Each row has a name. After each piece below comes the name of the row it's from, unless a question asks for something else. Each question is about the rows just above it. Places in a row count from 0.

Columns, left to right: V U X R E
[12 12  9 12 12] = P
[ 32  13  55  10 -82] = T
[  8 -59  19   9  85] = N
[ 6 13  3 10 10] = A
[-82  10  55  13  32] is which row reordered? => T
Places of [10] in row A: => 3 4
At which places does P hold [12]? => 0 1 3 4

Columns, left to right: B M D Z H W Y J L K
[ 19 -30  66  55  40  45  51  65  60  38] : C
[ 42 -31 -40 -48 -31 -46  42 -31 -48  42] : Q
[  9 -63 -38 -19  11 -35 -58 -37 -73  -6] : S
[-56 -56 -64 -65 -42 -69 -67 -68 -52 -49] : G
Which column holds this, read top down? [51 42] => Y
Places of [-31] in row Q: => 1 4 7

Columns, left to right: Vugin dad Fivel buda luti govo keniz
[-42 -45 -17 -34  43 -73  12] : Tugu
[ 38  37 -51 -23  52   9  13] : zoli
[ 11 -38 -45 -25  36 -47  -4] : faza
[-50 -74 -25 -37  21  -6  18] : vabur
[21 21 21 25 25 25 25] : tapo
[ 18 -38 -43   4  57  19  14] : Luza
[-34 -57 -27 -16  41 -64  -7] : zef
[ 18 -34 -40  -3  -7  34  18] : Bugo
[ 44  73  -2  69 -34  54 -31] : banav
[ 20  48  41 -30 -57  13 -27] : Mev
[-22 -71 -41 -35   3   9  19] : Rofo
Every place of [-4] in faza: => 6
At which places does tapo hold [21]? => 0 1 2
At which places does zoli hold [38]? => 0

Columns, left to right: zopu panim bipop Dadu Meze Nenud
[  6  69 -14  -1 -12 -14]  Suz
[-14   4 -11  64 -12   3]  kabe
[-13   2  -8  60 -12   5]  dugog
[ 10  -8  -7  73 -19 -17]  fet
[-12   7 -16  71 -15  -3]  dimur
[-13   5 -13  68 -14   1]  nek
[-12   3  -9 -12 -12  -9]  lapaz
[-12   6 -13  69 -14  -1]  loso
[-10   9 -18  72 -16  -5]  togol
[-13   4 -12  66 -13   2]  nov
[-16 -13  -9 -13 -18 -12] is in which column, read top down? => bipop
Which row holds these entries in another order? [-12  -1 -14  69 -14   6] => Suz
Put [ 69 -14  -1 -12 -14   6] back in order: which row is it? => Suz
Put [ -1 -14  69 -13   6 -12] back in order: which row is it? => loso
Every place of [-12] in lapaz: => 0 3 4
Which column holds [-8  7] top down? => panim

Columns, left to right: Bev gudi Ruma sapu Miro zodi viti Talu Pirif
[ 45 -15  36 -31  25 -47   5 -34   7] -> rusa
[ 22  -2   1   0  -4 -17 -34 -69 -63] -> Gel
[ -8   7 -16  24  -9  26  -4  49   4] -> Fep
[ -7 -10 -10 -19   6 -17   9 -24  16] -> Razas
[ 38 -17  50 -24  50 -37  31 -50  24] -> fozu
[ -7 -10 -10 -19   6 -17 -15  57 -11] -> dise
[-42  34 -42  47 -43  54 -37  59 -47] -> mol
[ -3  14 -11  15   1  24   9  26  -4] -> novit
[-42  -3] is in which column, read top down? => Bev
[-17  26 -17] is in which column, read top down? => zodi
[-50 -37 -24 -17  24  31  38  50  50] is which row reordered? => fozu

Columns, left to right: nazuf zekep Pazo Pupo pogip
[  8 -30 -10 -20 -10] : tugif
[  0  31  33  44 -31] : Ruge
[-30 -57  33  22  44] : ruri
[ 28 -57  22  22  44] : bote
[-19 -69 -24 -36  35] : gat
[ 12 -31  21  41  15] : liviv
[ 12 -31 -54  -9 -62] : viri
[-54 -31 -61  -9  12] : Gete
[-30 -10   8 -10 -20] is which row reordered? => tugif
Put [-62  12 -31 -54  -9] back in order: which row is it? => viri
At which places does tugif hold [-30]? => 1
At which places does bote hold [22]? => 2 3

Columns, left to right: vos nakuf lus bopos fafi lezul suna
[-13 -92   0  -8  43   3 -12] : Fulad
[-23  17  -4  -2 -38  -2  19] : kosiz
[ -1 -93  -1 -93 -93  -1 -94] : Mino
[  6 -90   6   8   8  -2  -7] : Nubo
Which column holds [-92  17 -93] top down? => nakuf
At which places does Mino hold [-93]? => 1 3 4
Which column holds this, read top down? [ -8  -2 -93] => bopos
Places of [-94] in row Mino: => 6
Places of [-1] in row Mino: => 0 2 5

Columns, left to right: kilob sop Zite tus pom nenul tuduv Luvi
[ 26 -33 -32 -86 -33  26 -33 -44] : rodan
[-23  -4  42 -16 -15  -3   5 -52] : legu
[  0  -8  44   3   1  22 -33 -34] : Retot
[  5 -13  11  18  -6  22 -20 -11] : Kezul
Which column holds [-15   1  -6] top down? => pom
Places of [-33] in row rodan: => 1 4 6

Columns, left to right: mez Dep lon Sanit fer tavuk
[ 3 -4 13  4 37 44] -> zot
[13 -4 44  2 37  4] -> kug
[41 38 -3 49  0 52] -> sef
[58 -9 -9 -9  1 58] -> bol
[-19 -48  93 -47  74 -46] -> gure
[ 33  28   8  37  11 -10] -> lufa
Which column holds this, read top down? [ 49  -9 -47] => Sanit
At which places does gure hold [93]? => 2
Which column holds [13 44] top down? => lon
[-48 -47 -46 -19  74  93] is which row reordered? => gure
Places of [-9] in row bol: => 1 2 3
Which row holds these entries in another order? [ 4 37  2 44 -4 13] => kug
[37 37] is in which column, read top down? => fer

Columns, left to right: folup Zari rodi Kepi zopo Nitig Mas
[ 55  72  71 -67 -68 -67 -38] = Veke
[-32 -11  14  11 -11 -11  30] = pugu
[-17 -33  12  10  -3  71   3] = Butem
Which column holds this, read top down? [11 10] => Kepi
[14 12] is in which column, read top down? => rodi
[-38  30] is in which column, read top down? => Mas
Every place of [-32] in pugu: => 0
At which places does Veke hold [72]? => 1

Columns, left to right: muni nula gibep Kis marug rut niv
[  8   7   6  -8 -15   6  59]  piteg
[  0 -69 -13  11   7  32  26]  Dob
[ -5 -40  27  -6 -19  25  33]  noli
[ -9 -45  -2  -4 -22 -19  17]  bosa
[ 13 -33   2 -13  11  26  24]  rokof
[ -6 -16 -34 -42 -11  22  16]  nugol
[  6  -8  59   8 -14   7  23]  pepu
[ 31 -46  70   4   2  12  21]  Vegef
Which row holds these entries in another order? [ 23   6  -8  59   8 -14   7] => pepu
[ 8  0 -5 -9 13 -6  6] is in which column, read top down? => muni
Places of [6] in row piteg: => 2 5
[-14  -8   6   7   8  23  59] is which row reordered? => pepu

Columns, left to right: non Bive sivi risin
[ 31 -20  36 -47] = vemuv
[ 10 -54  42  13] = Naze
[-17 -42 -56 -10] = doguz
[ 15  12 -28 -61] = Tob
[ -7  25  54 -35] = rim
[-67 -20 -10   1] = dasif
[-31 -24 -61   3] = Rinal
[-42  30   6 -49] = litus
[ 51   1  -7 -56] = dola
[-2  4 13 77] = Pim
[ 42  54 -15 -27] = zus
[-49   6  30 -42] is which row reordered? => litus
Which column holds this, read top down? [-61   6  -7] => sivi
[-17  15  -7 -67 -31 -42] is in which column, read top down? => non

Columns, left to right: buvu mora fuz Duru nitif nof Peg
[ 74 -49  73  85 -59  47 -34]  Vig
[ 47  73  85  74 -49 -58 -34]  noram
[ 78 -49  73  85 -59  47 -60]  kop
Which column holds [47 78] top down? => buvu
Which column holds [ 73 -49] top down? => mora
Which column holds [74 47] top down? => buvu
Which row holds these entries in another order? [-59 -49 -34  47  73  74  85] => Vig
Every place of [-59] in kop: => 4
[-34 -60] is in which column, read top down? => Peg
[85 74] is in which column, read top down? => Duru

Columns, left to right: zotam logaz pizul zuru fod Bunil
[-76 -76  37  42  43  18] : Zif
[-30  77  31 -13 -29  39] : kudub
[-76  42  37  84 -55  11] : Kegi
[-65  58  11 -48 -37  36] : Sed
[-42 -48 -32  69   0  15] : mar
[-76  42  37  37 -55  11] : mur
[ 43  11 -55  37 -76  37] : zudoz
[-76 -77 -76 -76  42  44] : puvo
Put [-76 -76  42 -77 -76  44] back in order: which row is it? => puvo
Which column holds this, read top down? [ 42  58 -48] => logaz
Places of [-76] in row puvo: => 0 2 3
[-76 -55  11  37  37  42] is which row reordered? => mur
Which column holds [36 15] top down? => Bunil

Columns, left to right: koz buz voson pati dumap
[-21   2  78 -25 -32]  fisim
[ 13  10 -18  19 -33]  Muv
[  4   6  -2   3 -37]  Veka
[  4   4   4 -46 -46]  mipad
[-18   7  80 -19 -38]  ren
[-29   4   1  19 -36]  ponim
[ 21  51  21 -28 -11]  givo
Which column holds [-37 -46 -38] top down? => dumap
Places of [4] in row mipad: => 0 1 2
[-25  19] is in which column, read top down? => pati
Which column holds this, read top down? [ 19   3 -46] => pati

Columns, left to right: Lago Mek Mepo mif kupa Mugab bima sidag
[ 30  12  30 -51 -52   7 -51   3] -> pafik
[-12   0 -12   9   3   2  13  -1] -> Guze
[ -9  76  17 -73   2   4 -70   5] -> bago
[ 76  -9 -70   2 -73   4  18   5] -> nez
[ 18  -9  76 -73   4   4 -70   2] -> saz
[ 12  -1  37 -36   6   4 -34   4] -> Miko
[  3   9 -12  -1  13 -12   2   0] is which row reordered? => Guze
Which row holds these entries in another order? [-34 -36  12   6   4  37  -1   4] => Miko
Which row holds these entries in another order? [-73 -70  -9   2   4   4  18  76] => saz
Put [-73 -70  -9   2   4   5  18  76] back in order: which row is it? => nez
Which column holds [-12  17 -70  76  37] top down? => Mepo
At which places does Guze hold [2]? => 5
At which places does pafik hold [-51]? => 3 6

Columns, left to right: Suket vopos lav Galav sakom komit sas Vob
[ 60 -19  73  -9  79 -34 -20  16] = rutok
[ 29  16 -39  16  28 -39  28  28] = Sina
[ 70 -28  81 -11  87 -24 -30  13] = zop
[ 51  -7  61   1 -40 -31  -8  23] = Sudoz
[ 64 -23  78 -11  84 -32 -27   9] = kerep
[ 16 -20 -34  79  -9  73 -19  60] is which row reordered? => rutok
[16 28 13] is in which column, read top down? => Vob
Which column holds [-19  16 -28  -7] top down? => vopos
Every place of [-39] in Sina: => 2 5
Put [ 28  28 -39  28  16 -39  16  29] back in order: which row is it? => Sina
Which column holds [60 29] top down? => Suket

Columns, left to right: fum zufa duzeg zor Raso
[ 90  86 -86 -82  83] -> nerub
[-85 -85 -83 -82 -87] -> nak
[ 87  87 -88 -84  80] -> soku
[ 83  86 -87 -86  77] -> mevi
[ 82  91 -87 -88  85] -> zad
[85 87 87 87 87] -> por
[-82  84 -82 -82  84] -> ponut
[84 83 83 83 84] -> vusa
[ 79  89 -91 -87  75] -> muge
[ 79  80 -86 -36  29] -> Mut
[ 83 -81 -82 -85  87] -> lipen
[ 87 -85 -83  84  87] -> noko
Which row holds these entries in another order? [87 87 87 87 85] => por
At which places does vusa hold [83]? => 1 2 3
Which column holds this, read top down? [-86 -83 -88 -87 -87  87 -82  83 -91 -86 -82] => duzeg
Which column holds [ 85 -82] top down? => fum
[84 84 75] is in which column, read top down? => Raso
Every place of [-82] in ponut: => 0 2 3
At which places does por hold [87]? => 1 2 3 4

Columns, left to right: puvu Revil zon dek
[ 21   4 -51  46] : Pezek
[-25  -9 -22 -48] : Pumo
[25  7 59 89] : Vulir
[-12  16  12  53] : tedi
[-31  16  12  53] : gafos
[ 17  -6  38 -84] : Sevu
[-34  68 -41 -15] : Nanok
[-34 -14 -41  68] : Lalor
[-16  -1   1  37] : Sutig
[ 43 -31  -5 -36] : rir
[ 7 20 46 23] : Rus
[ 19 -14 -41  68] : dibis
Which column holds this, read top down? [ 7 16] => Revil
Which row holds these entries in another order? [ 7 25 59 89] => Vulir
Which column holds [ 21 -25  25 -12 -31  17 -34 -34 -16  43] top down? => puvu
Put [ 68 -41 -14 -34] back in order: which row is it? => Lalor
[ 46 -48  89  53  53 -84] is in which column, read top down? => dek
At which places does Sutig hold [1]? => 2

Columns, left to right: favu zun kidev deme
[ 67 -43 -63 -67]  miv
[-62  60  68  67]  fopu
[ 73 -67 -67 -62]  beb
[59 21 59 21]  lem
[ 67  67  63 -71]  lesiv
[-69  65  61 -65]  Lolar
[ 63  68 -70  67]  lomut
[ 27  22 -13  27]  Gozi
[ 52  -6 -45  20]  rapo
[-70  63  67  67]  sageb
Put [ 63  67 -70  67] back in order: which row is it? => sageb
At which places does lem hold [21]? => 1 3
Which column holds this, read top down? [ 68 -67  59  63  61 -70 -13 -45] => kidev
At which places does Gozi hold [22]? => 1
[ 67 -70  63  67] is which row reordered? => sageb

Columns, left to right: Tigat voki lepir Ruk didos Laru Ruduf
[-21 -16 -30 -28  -9 -64  38] = Zepu
[  4 -26 -29  11  11 -34   9] = zizet
[  8 -33 -33  17  12 -38   1] = Gison
[-21 -41 -26  40  -9 -11 -36] = famun
[ -9 -64 -30  38 -15 -21 -28] = popo
[-20 -92  13  17 -25 -38  -5] = Fabun
[-9 11 12 -9] is in which column, read top down? => didos
Which column holds [12 -9] top down? => didos
Put [-64 -30 -28 -21 -15  -9  38] back in order: which row is it? => popo
Every place of [12] in Gison: => 4
Which column holds this, read top down? [-33 -26 -30  13] => lepir

Columns, left to right: kef Lopuf Fibed rego
[-48  -4  31 -62] : dovig
[-46  16 -56  46] : madap
[ 34 -11  51 -60] : Gom
[-44 -55  -2  94] : favab
[-74 -60  35  32] : Risi
[ 79  28  24 -66] : dabo
[ 36  55 -37 -32] : Risig
[ 15 -59  77  10] : sug
[ 35  75 -48 -53] : Vonud
[-46  16   0  46] : Zume
[-44 -55  -2  13] : gani
[ 11 -11  51 -60] : vami
At which places does vami hold [11]? => 0
Which column holds this, read top down? [ 36  15  35 -46 -44  11] => kef

Columns, left to right: nevo Telot Doto Lagug dufe
[ 57  61  57 -33 -59] -> fak
[-35   1  47   0 -35] -> razeg
[-52 -71 -58  61  61] -> Rure
[ 65 -60  60 -55 -61] -> vobo
[-52 -71  27  27  27] -> Zigob
Which column holds this, read top down? [-35 -52  65] => nevo
Every place of [27] in Zigob: => 2 3 4
At which places does fak hold [-59]? => 4

Columns, left to right: mepek rova lizuf Vir Resos ruze bom labos gil ses
[  7  34  45 -11  20 -19  41   3  -7   6] = gurub
[ 14  69  49   6  15 -17  58  32 -23 -51] = Rup
[-26  -8 -39  -4  16  15  28 -14  -2 -61] = Des
[ -4  -7  28 -14  -2  15  16 -61 -39 -26] = nolit
[ -3 -26  27 -51   9 -18 -28 -82  33  85] = Lilo
[-51  14  69  49   6  15 -17  58  32 -23] is which row reordered? => Rup
[ 16 -61 -39 -26  -4  -7  28 -14  -2  15] is which row reordered? => nolit
Which row holds these entries in another order? [ 15 -26 -61  -8  16  28 -39 -14  -4  -2] => Des

Columns, left to right: mati pebi Rigo gotip sivo nava
[ 52  22 -22  33  -3 -51] = dul
[-40 -24   6 -50 -13  21] = Zom
[-10  26  55  44  25 -36] = Paro
[ -7  -7  43  -7 -38 -38] = laf
[-40  25   6 -50 -13  21] = kemos
[-16 -22  -6  -5 -16   5] = Tusap
[ 11 -18  56   1 -24   6] = Lazoz
[-31 -31   9 -52   2  26] = Zegud
[ 52  22 -22  33   4 -51] = Nav
[ 48 -63  48  48 -63 -63] = movam
[-25  -8  -3 -50  -9  46] = rop
[-18   6  56  11 -23   1] = Bodo
Which column holds this, read top down? [-18 -31] => pebi
Places of [-63] in row movam: => 1 4 5
At which places does laf hold [-7]? => 0 1 3
Put [  6 -24   1  56 -18  11] back in order: which row is it? => Lazoz

Columns, left to right: Vodi nif kugog Togez Sada nuno
[-6 33 29 47 33 33] : biko
[ 11  30  27  26 -11  30] : Puf
[33 -7 29 33 33 47] : vabu
[-70  16 -54   0   9  63] : vod
[-11  26  -9  11  30  27] : rud
Which row holds these entries in another order? [33 33 47 29 33 -6] => biko
[-11  33   9] is in which column, read top down? => Sada
[ 11  33 -70 -11] is in which column, read top down? => Vodi
At which places does vabu hold [33]? => 0 3 4
Put [-7 29 33 33 33 47] back in order: which row is it? => vabu

Columns, left to right: Taf dag musaz Pokor Far roz Buke gup moz nat
[ 44 -18  58 -47 -47 -47  85  80  76  23] -> gekav
[-79 -38 -48 -30 -73 -13 -32   8 -24 -30] -> lagis
[ 73  41  36  18  27 -30 -25   6 -12   4] -> zoga
[ 73  41  36  18  27 -30  41 -17  41  32] -> seli
At which places does gekav hold [-47]? => 3 4 5
Places of [41] in row seli: => 1 6 8

Columns, left to right: diga fetud Feti rom Rafi
[ -2 -47  -5  36 -28] = gunu
[ 18  -6   0  13 -31] = geg
[ -2 -11  14  -4  -8] = fetiz
[ 22 -15  -7  15 -16] = fug
[ 47  -9 -11   1 -13] = par
[ 13 -14 -14 -14 -14] = mak
[ -4 -39  18  25 -27] = Farin
[ 70 -45 -26  43 -67] = zed
Which column holds [-47  -6] top down? => fetud
Which column holds this, read top down? [-13 -14 -27 -67] => Rafi
Which column holds this, read top down? [ -6 -11 -15  -9] => fetud
Put [-28  36  -5 -47  -2] back in order: which row is it? => gunu
Places of [-14] in row mak: => 1 2 3 4

Columns, left to right: tede voz fefo Gop neriz Pobo Goruv
[-73 -73 -73  -6  20  10  10]  bar
[-62 -37  21  10  -2  13 -70]  lek
[-42  20 -42  -6  20  20   5]  lodeb
[ 19  43 -42  -6  20 -74  85]  mun
Every place of [20] in lodeb: => 1 4 5
Places of [-73] in row bar: => 0 1 2

Columns, left to right: petu tana Mape Zega Bemor
[-49  47 -46 -69  13] : zol
[ 61 -14 -45 -45  61] : lur
[-22 -11 -64 -68  42] : folap
[  5  33  93 -20 -90] : mifof
[ 45  -5  76  -1 -54] : temon
[ 48  66  75  28 -39] : siz
At which places does lur hold [-45]? => 2 3
Which column holds this, read top down? [-64  93  76] => Mape

Columns, left to right: mufem faman faf Riru Devov ketuz ror Bon fur
[ 40  84 -29 -37  32  -6  32  -8  -8] : nese
[ -7   0 -38  37 -10 -26  -1 -12  73] : faz
[-25  28 -39 -50 -11  15   1   1 -58] : Zelo
[-10 -13  -1 -26  37 -38   0  73  -7] : bur
[ 31   6  -4  -7  15 -28  21 -18 -23] : famil
[-10  19 -10   3 -10   3   6 -10  -3] : deg
[ -7 -29   1   6   9  16  51  18   0] : rul
[-26  73 -12 -10  -2   0 -38  -7  37] : lubar
At which places does Zelo hold [1]? => 6 7
At which places does nese hold [-8]? => 7 8
At which places does bur hold [-7]? => 8
Which row holds these entries in another order? [-29  -7   0   1   6   9  16  18  51] => rul
Put [ -2   0 -38  -7  37 -26  73 -12 -10] back in order: which row is it? => lubar
Places of [-10] in row deg: => 0 2 4 7
[ 73  -7   0 -38  37 -10 -26  -1 -12] is which row reordered? => faz

